B:
1: [   1  -52  -34 -158  -35  128  127  -19  -54 -112   37   95  -86 -122
  172 -174  -66    7   52  -73  116 -138  -77  -81   61  -60   78  -79
  144 -224    8   49  123  -25  -77]
2: [   5 -155   33  -78   90   -7  194   35  103 -193   43  -33 -108  -61
  100   22  -92  -81  -33   53  290  -73  -39   82  194  263 -142   70
   72 -151  164 -209  -25  -94 -181]
3: [  71  -43 -131 -155  -18   32  118   39  -41 -257  103  159 -186 -108
   75  -87  212 -131  226   23   92 -221 -182  -62  -14   16   75  -83
  199 -127   85 -143  164  -91 -256]
4: [-108   69  175  133  -23   67  120 -343  -80  115  -97 -177  168    9
  126   55   -1    6 -161  202  -42  233  142  193 -192 -131  223 -100
   75  -10 -320   28  -50 -235   73]
5: [ -28    3  -40  -42  -70   -9  -55 -114 -139   22 -101  -99   59   82
   47   20 -132  -51  -46  -13  112   83  200   18  -64  -12   57  210
  116   63    3   69  -31 -168   96]
6: [  57  -62 -179 -225  145   13  136  280  225 -218  161   89 -269 -153
   22   57   53 -154  169  -78  218 -355 -236  -11  148  297 -223   35
  125 -215  353 -222   70  -45 -327]
7: [-114  -81  260  365  231   86  222 -498    0  222  -75 -144  358   -7
  347  -62 -155   24 -216  152  136  254   92  317  107   38  295 -157
  -89   48 -423   61  -23 -165  155]
8: [  11 -150  185   45  -44   -4 -115 -167 -105 -172   85  -65   24  126
  106 -149 -212  115  -55  103  211  165  155   30  251  114    0  233
  -42 -197  -45    0 -148  -15  -23]
9: [  58  -47   31  154  -42  -86  107 -181   -2 -242    4 -165  110  -71
  133  -54   95 -120  103   21  215  170   21  205   84   -8  -40  138
   62  204   56  -13  -49 -113   88]
10: [ 104  193 -123 -295   34   95 -139   21 -187   18  -13   37 -162   57
  -56   64  -61   -2  -30  -54    1  -73  103    3  -29 -147  -28   -7
   79 -142   28  115 -133   16   -9]
11: [  -4  280  315  205   82   80 -147 -486 -174  291 -115 -294  244  185
   30  145 -105  105 -336  266 -127  499  364  392  -99 -262  120  -65
 -179   75 -464  217 -406 -103  298]
12: [  36  361  -66   67  170  157 -146  138  394  272  184  -45   20 -169
   52   24  157 -115  134 -126 -193 -133 -184  150  -82  -70 -175  -41
 -146   32   75  237  -49  -37   60]
13: [-116  -88  244  124   36    4   94 -281  -19  -24  -56 -330  176   24
  145   33 -355  151 -266   71  240  293  223  254  177   79  -20  139
  -26 -162 -119   50 -234  -84  131]
14: [  56  -16   12   19 -174  -53   87 -105  -61 -289   11 -101   -7  -74
   69  -66  174 -113  135   62  124  112   12   81  -46  -98  -18   97
  146  100   61  -38    3 -137    4]
15: [ 115   75  -64  -48  181   49 -291  -12  -33  -55  236  111 -113   98
    3  -67   15   55  170    1   32 -145  -81   24  196  104   37   74
  -69 -228    0   35 -100   59 -178]
16: [  90   61  -98 -239   63   56  154  292  250 -114   87  108 -284 -140
  -23   96  191 -264   88   45   81 -258 -171   -4  -22  164 -306  -42
   76  -65  299 -230   24 -116 -263]
17: [  49  152  332  234  102   41  -81 -496 -199  162  -91 -211  229  189
   84   63  -72   54 -288  300  -10  484  321  375   31 -178  106  -56
 -187  112 -436  119 -364  -77  238]
18: [ -45   32   53  203  162  -37   71 -323  -50  143 -136 -264  262   45
  141  124 -146  -62 -153   20  166  232  189  321   31   34   91   99
    0  210 -142   83 -138 -178  219]
19: [ -22  159 -168  -28  -97   -6 -107   64   92  -83   95 -116  -30  -93
  -34   40  182  -82  236  -82  -59  -96  -77   29 -197  -63   -1  158
  162    5  131   70   54 -168  -50]
20: [ 101 -209   38 -170 -103    0  -99   30 -131 -406  155   71 -176   41
   85 -253 -188  100   95  -36  316  -36   29 -123  364  118 -109  247
   45 -312  186  -28  -68  104 -141]
21: [ 127  -71  348  345   51   70   84 -293  101  -19   60   17  223  -35
  339 -327   18 -104  -54  147  169  323   49  194  292  -42  -84  -11
 -277  223 -171  110  -96    7  218]
22: [  33  -38  136   42   -9    1  311 -293 -128 -179 -108 -140   58  -84
  156   12   56  -77 -104  156  181  216   73  249   15 -117   61 -150
  111   62 -145  -77  -74 -121   52]
23: [ -98  -77  229  242  128   -7  -49 -310   24   40   39 -260  215   93
  144   10 -265  139 -164  108  175  247  166  255  195  169   68  175
  -95 -125 -171   39 -206  -98   74]
24: [  49  128 -376 -140  234    9   86  166  176 -147  184   30 -161 -238
   18  118  254 -158  366 -205   70 -436 -379  110  -11  108   15  -95
  218  -95  243  -71  159  -68 -267]
25: [ -40   34 -269 -163    8   35 -275  112  -70  113   60  130  -81  126
  -25   -5  -60  -63  169 -125  -15 -282   29 -222 -129  138  164  260
  174 -111  102   43  157 -183 -145]
26: [ 169   95 -224 -251  224   44  -38   50 -125  -70   48  128 -181    5
    3   54    2  -94   92 -107  155 -222  -59   67  145   30  -25  -58
   72  -80  120    0  -56   52 -112]
27: [  -6  -56   68   55   -7    6  174 -213  -72 -128  -11  -32   26  -31
  127  -24  111  -83   18  158   97   67   -4  116  -44   -8  150  -74
  124   -5 -132 -113   38 -179  -84]
28: [ -47   87 -104 -169  -18  153    4   35   13   16   78   55  -79 -125
  107 -102  -33   38   92 -119  -28 -205 -105  -79  -71 -102  114  -73
  148 -268    0  127  120  -50  -88]
29: [ -52  -23 -108 -100   48   97   23  -24  -37    3   79  137  -80  -33
  106  -71   41  -30  120   -1    9 -234 -116  -99  -71   57  234  -67
  177 -220  -65  -46  189 -148 -213]
30: [ 156   15   96  -83 -212  147 -120  110   59 -134  146  223 -119  -61
  159 -402   69  -82  144  -22   14   -8  -34 -212  115 -150 -182   95
  -92  -38  112  164   45   58   34]
31: [ -60 -132  218  315  175   -8  241 -469  -76   37  -60  -67  231   56
  244   -1   62  -86 -109  299  137  219   59  278   23  110  316 -140
   15   96 -382 -168   16 -254  -31]
32: [ -58  149 -227 -129  137  144    4   79  122   76  133   42  -70 -179
   91   -9   29   10  184 -198  -54 -338 -238   -4  -73  -21  136 -115
  157 -262   42  120  158  -57 -141]
33: [ 137  143  -26   23  219   46 -269  -99  -33   -6  203   64  -52   96
    7  -21   78   17  135   44   -1  -48  -56  132  157   41   48   15
 -107 -112  -74   57 -151   49 -107]
34: [ -15  -17  170  -57  -57   52  164   29  142    3  -51  -31  -84    1
   33   75   36 -183 -157  237   64   82  104   52  -93  113 -188   28
   22    0   39 -198  -67 -226  -94]
35: [ -58  -19  165   24 -242   -6   -1 -255 -224   -1 -205 -212  145  125
   72  -24 -185   -8 -209  115  103  357  382   48 -121 -148   40  232
   91  117 -116  105 -128 -205  241]
36: [ -55  316   19   14  -74  219 -286   86  236  318  132  -28   59  -71
   71 -131  -19   32   58 -123 -272  -41  -14  -69 -181 -200  -51   81
  -97 -102  -32  374   -2  -61  143]
37: [ 103   12  210  -40  -53   59  238   -1  134  -92  -45    3  -94  -72
   92   -7  125 -232 -133  229  109  150   58  120   14   -2 -286  -69
  -56  109   57 -155 -114 -124  -17]
38: [ -12   71  113   91   18  159   -5 -118   92  136   56    8  109  -80
  219 -194  -72    5  -18  -29   -8   51   -4   40   44 -103   36  -34
  -78  -55 -118  207   17  -38  119]
39: [ 129  -18  -45 -167  126   27  243  213  229 -171   80  124 -251 -138
   40   66  200 -290   71   93  171 -210 -177   65   84  217 -290  -84
   38   -7  261 -295   17  -98 -266]
40: [  -9  -68   57   74  185   48  308 -277  -43  -65  -32  -71   95 -124
  235  -13  -29  -35  -58   47  210   36  -56  250  127   15  153 -211
   80  -50 -158  -52   16  -80  -14]
41: [ -46  182  -99  140  -18  -28  -93  -86  113    5   57 -242  125  -79
   25   73  125  -62  168  -81  -39   45  -28  181 -160  -70   41  155
   89  110   27  134  -19 -178   83]
42: [  51  -23   22  -47 -239  -37  -13  -80 -126 -211  -62 -110   14    5
   59 -101  -17  -77   33    1  147  178  172   -6  -25 -122  -75  243
  115  114   97   69  -48 -115  127]
43: [ -74  -82  229   58   20  112  280 -366 -152   32 -133  -93  143  -36
  255  -78 -177   55 -249  137  144  220  146  161   40 -113  195 -183
   58 -102 -305   40  -31 -114  102]
44: [ 157   20 -373 -186  -36  -62  -65  302  123 -413  240  123 -248 -185
  -13  -98  294 -201  508 -240  156 -379 -318 -102   74   87 -152  189
  206   -1  461  -55  175  -14 -238]
45: [  66 -187 -157 -303 -164   63   -7  149 -159 -312  149  399 -323   21
   62 -253  172 -110  287   63   83 -357 -164 -386  -24   98  169   22
  267 -290  108 -215  313 -114 -423]
46: [  99   40  230   92  -85   91   43  -40  143   -4   28   35   19  -34
  145 -174   90 -166  -50  153   33  180   62   54   46  -65 -213   27
 -147  139   -6   34  -86  -74   96]
47: [  83  145 -275 -239  252   70  -88   55  -91   95   24   90 -133   20
  -11  127  -55  -64   67 -150   72 -272  -41   42   41   60   48  -31
  100 -112   81   42  -20  -15 -110]
48: [ -12  128 -301 -251   45   93  -30  196   70  -57  160  149 -232 -123
  -27   31  207  -92  290 -102  -86 -428 -265 -128 -185   30  114  -71
  253 -253  132  -59  212 -126 -318]
49: [ -97  168   21   44  -51   73  -38 -134   24   94   38  -99   34  -19
   13   73  162  -24   47  134 -181   19   -9   78 -298 -107  193  -49
  122  -87 -186   21   34 -240  -75]
50: [-115   84   28  119  287  115  258 -299   52  199  -53 -200  204 -160
  238   96 -145   53 -145  -52   87   25  -47  336   34  -34  209 -254
   48 -102 -239  114  -22  -97   94]
51: [  83  -58  -79 -233 -263   -7  -87   73 -189 -247  -30   57 -147   53
    7 -141  -39  -85   94  -43  150   -3  144 -190  -13  -66  -86  269
  175  -10  196   23   26  -82   -9]
52: [ 228   47 -204 -154  167   31 -358  145  -44 -199  340  340 -284  100
  -38 -157  207  -52  384  -23   33 -341 -222 -132  217  158   22   81
  -25 -212  136  -58   29   97 -349]
53: [ -17 -319  426   23 -248  -13  253 -231 -144 -232 -150  -44    0  133
  159 -135 -164  -69 -315  396  291  377  326   -2  101  111  -92  138
   21  -29  -99 -264 -112 -209  -19]
54: [   5    5  132  123 -107  -41   78 -271 -107  -84 -125 -243  167   16
  112   -2  -53  -57 -106   81  149  325  223  211  -20 -118  -15  142
   44  192  -74   75 -140 -151  223]
55: [ -35    4  268  290  -23  -62  184 -471 -112   21 -224 -410  347   21
  182   67 -157  -28 -277  129  210  537  334  413   35 -131    4  102
  -38  302 -213  113 -259 -172  386]
56: [ 132  167 -445 -454  215   65  -42  253  -81  -48   37  128 -294  -83
  -71  145  -34 -105  163 -299  124 -443 -135  -24   48   26  -78  -29
  208 -167  306   38   24   56 -165]
57: [-131  -76   98   91  138    7   57 -146   98   23   20 -243  115   -4
  115   83 -275   91 -136    7  205   69   79  207  146  220    9  144
   16 -192  -23  -17 -122 -118  -12]
58: [  25  285 -335 -204  226   96 -372  155   16  231  159  120 -149   83
 -121  147   56  -31  206 -145 -168 -383 -101  -59 -141   71  121   71
   85 -190   60  101   28  -78 -195]
59: [  89  351 -208 -123  236   94 -371   93   81  110  251   -2 -132    7
 -117  116   94   55  204 -120 -162 -232 -144  116   -6  -30  -14   10
  -40 -228   41  178 -150   62 -121]
60: [ -73  275 -236  -50   96   56  -54   44  147   92   94 -133  -27 -143
  -40  191  182  -64  192 -108 -146 -211 -166  128 -264  -56   97  -36
  178  -84   36   75   59 -182  -99]
61: [  60  -13 -154 -195  137   33  -26  -51 -204   32  -75   77  -62   89
   57   37 -168  -67  -41  -72  184 -110  117   -5   79   74   68   64
  108  -46   32   11  -14  -62  -27]
62: [ 139  -23  328  131   22   13  -62 -401 -253 -105  -15  -63   88  183
  118 -112  -76   56 -185  283  149  412  260  230  229  -97   25    7
 -164   23 -283   28 -314   22  124]
63: [ -39  218 -252  -24  389   58 -154  -69   15  343   19  -37   59   66
   -2  248  -68  -50   27 -126  -27 -223  -25  179  -62  135  186  -12
   43  -40  -69   85  -26 -136  -50]
64: [-173   96   81   92  208   35  142 -136  215  161  -32 -399  152  -95
   74  267 -243   68 -220  -12  110   98   63  366   13  137  -57   24
   12 -150  -40   27 -198 -154   63]
65: [ 110 -257   73  -44 -163  -62   67 -139 -253 -297  -81   87  -24  116
  144 -209  -68 -130    2  103  330  147  194  -92  162   62   -5  233
  100  122   66 -108   19 -107   12]
66: [  20  261 -260 -123  209  184  -44  176  260  117  203   43  -79 -272
  109  -43   59  -18  241 -316  -72 -373 -322   53   20  -77  -34 -139
   39 -199  142  248  101   60  -51]
67: [ -26   51  439  280  -90  145   88 -402   -5  176 -108 -185  301   -5
  295 -214 -176   48 -303  171   24  496  267  217   58 -260    4  -44
 -204  112 -344  265 -188  -67  385]
68: [ 174   13  -28 -155  -58   59 -420   54 -172 -158  241  304 -235  217
  -50 -223  102    7  224  111  -31 -131    3 -235  112   44   49  178
  -30 -220   10  -12  -28   30 -249]
69: [ 137 -142   96  -68  -96  -36  348 -189 -169 -406  -71  -11  -77 -102
  153  -92  132 -149   -2  153  288  153   22  146  118  -89  -50 -104
  147   74   12 -167  -30  -65  -39]
70: [ -37  109 -115 -124   70   65  -66  267  294   91  145   78 -190  -27
  -69  129  166 -191  123   67  -88 -289 -141  -70 -178  235 -123   80
   69 -129  182 -174   77 -229 -301]
71: [ -82  -62  379  291  -31  -33  193 -603 -257  141 -347 -396  406  151
  210   78 -312    5 -475  244  224  660  520  385    5 -124  108   92
  -47  294 -382   93 -285 -234  435]
72: [   6  -60  427  487  167   23  178 -375  216  194  -27  -78  299   65
  273  -51  117 -224 -204  394   76  385  114  330   68  151  -16  -51
 -269  333 -315 -136 -116 -253  112]

[ -88  152  -99   56   24 -102  -21  -50   50   40  -27  120  -27  102
  -96  -10   20  -31   98  -49  -67   -2   25 -172  -70  -11  -49] : 32
[ 118   -4  -66  -31   83 -136    0 -187  233 -206   41 -148   97 -123
    5 -114 -109   80 -130  -64   57  285  183   75  -84  -84 -177] : 14
[ -61  145 -157  183   78 -138  -82  -19  154  -96 -105  -30   16  177
  -83  -40  -36 -179  126  -60  -90  -57  141 -119  -91 -211  -78] : 50
[   7  -40 -288   90   30   79  -44    8  -48   60 -202  120   77  -47
   25   94  -59    8   30   -8  -44   35   14  -51   -3  -81  -25] : 53
[  76 -194 -126  -20   -3  -64   22 -160   25   -5  -90 -118  130 -159
   94   75  -10  104  -48  -58  192   83  175   -4   14  -30  -77] : 16
[  51   70  -24  156   70 -202  -54 -154  225 -202   20 -206   12  120
  -38 -121  -32 -123   27  -26   16   42  267  -58  -47 -174  -53] : 40
[ -49  -75  100   26   97  280  154  -92 -317  221   -7  307 -234  -77
  -78  -74  121   63 -214  231  172 -286 -173   41   54  255  276] : 71
[-156   86   32  -46  106   12  -29  188 -207  187   62  222  -24   12
 -119  -36  -17   26   35  111 -234  159 -108 -177 -172  -62   50] : 52
[ -21  138  109  309   -9 -197 -135  -51  204 -159  -79 -131    7  153
  -31 -241 -137 -260  -52   15  -50  -11  183  -65  -51 -364  -77] : 7
[ -48  -40  -28   70  147  235   87  -23 -206  142 -102  208 -118  -17
  -81  -29   73  -43 -110  145  117 -267  -85   30  -18   74  168] : 25
[ 160  -13 -245  121   18   54  -41  -33   53   -9 -146   58   60   68
   89   14  -87  -23  -15  -23  -64   57   21  -28   37  -12   10] : 64
[-128    9  123  -47 -158  -16   12   16 -144  286  -78  305   43 -170
   23  -45  -62  127 -132  -17   40  114 -200 -131  -42   36 -100] : 46
[  28    6  192 -180   34  -18   99  -21 -188  226  258  170 -102   20
  -29  -61  107  193  -45  103  -49  163 -105 -183  -57  307  160] : 59
[ 214 -108  -39   58  147   -7   44 -154  181 -175  -52 -193   69   -2
   82 -117  -57  -59 -164  -27  181  -26  171  154  -38  -51  -48] : 65
[-134  162   71  -38 -111  -56   39  -19  -90  268   19  352  -90   60
  -65  -31   47   82   19  -38  -44  -12 -210 -234  -38  198  -13] : 66
[  -8   27   -1   26  -49 -227  -14  -34  170  -29  -46   23   57   77
   73  -74 -107  -34  -33 -149  -24   56  -17  -62  -76  -57 -197] : 67
[-226  -29  -37  -35  -61  -49   -1   99 -140  194 -136  297   27 -142
  -10   23  -94   72  -67  -35  -56   42 -203  -76  -94  -69 -150] : 12
[  60  -35  -36  -77  163 -163  -13   58   70  -66  110 -125   86   80
   14  -36  -44    6   43  -29 -133  214  113  -71 -166  -74  -60] : 68
[ -39 -107 -159  -35  -24  -83  -25  -29   10   68 -158    4  189 -177
   51   93  -66   83    2 -106   83  148   76  -62  -74 -130 -190] : 37
[  44  110   79  -27   34  -47  -41  111  -51  134   98  111   28  111
  -15  -90  -36   17   13   39 -196  226  -57 -187 -117    8   35] : 15
[-250   63   31  -36   29   98   97 -128 -334  253  103  347 -258 -102
 -228   30  189  174    1  195   40  -99  -88 -187   14  242  229] : 48
[ 272  -80 -143  179   54   -2  -19 -118  129 -156  -60  -95  -19  136
  147  -91 -102  -74 -107   24  -27    2   99   69   91    7   79] : 57
[ 146   84  -20   14   51  119   14  -31   65  114 -110   90  124   -2
   13  -72  -25  -26  -86  -43  104   43  -19  -32  -82   23  -57] : 5
[-161  -56 -181  -86   21 -140   43   56    4   58 -111  203   28  -23
   32   77  -77   58   12 -148  -72  -15 -160  -35 -111   15 -203] : 30
[ 195  -77 -194 -100  150   20   83 -111  156  -54  -56  -51  124  -14
   72   24   -7   59  -51 -125  136   41   68   73  -83  113 -109] : 51
[-146   49  174    1   -7  120   95 -175 -288  206  131  299 -258 -151
 -175 -102  119  168 -162  238   88  -36  -89 -102   48  220  232] : 24
[  49  -54  -22 -112   71  141  142 -138  -99  115   19  223  -82 -134
   -8  -36   33  175 -190   49  132   -9 -137   57   -4  274   50] : 42
[  -8  142 -208   49   40  127  -60  196 -110  185 -112  355   16  104
  -12   13 -103  -13   39   28 -309  125 -226 -143  -80   11   21] : 8
[-247  182   -5  -47  -55   97   94  -32 -305  380   50  533 -245   41
 -194   54  180  141   74   93  -60 -142 -270 -288    2  347  177] : 28
[ 201  -98   58  132  130    8   18 -135  157 -172  -60 -196   48   11
   77 -187  -86 -122 -218   32  181  -55  168  163  -25 -126  -15] : 18
[  -3   67   88  -19   69  265  101   14 -262  367  -39  306  -78   60
  -94    6  183    7  -21  107  140 -233 -155 -158  -40  247  219] : 61
[ 207 -167    5  -21  137  -57   99 -249  162 -214   67 -190  -13  -68
   85 -129  -36   61 -226   -1  200   31  158  186    4   74  -24] : 54
[ 184  -37  191  -41   93  -59   54 -117   51   26  137 -165   42   74
   23 -117   78    0  -59   23  159   56  162  -69  -68   77   71] : 58
[  -8   99 -216  -55   39  200   56  129 -251  298  -23  511 -134  105
  -25   77   20  121   31   65 -263   11 -346 -164   -6  329  160] : 20
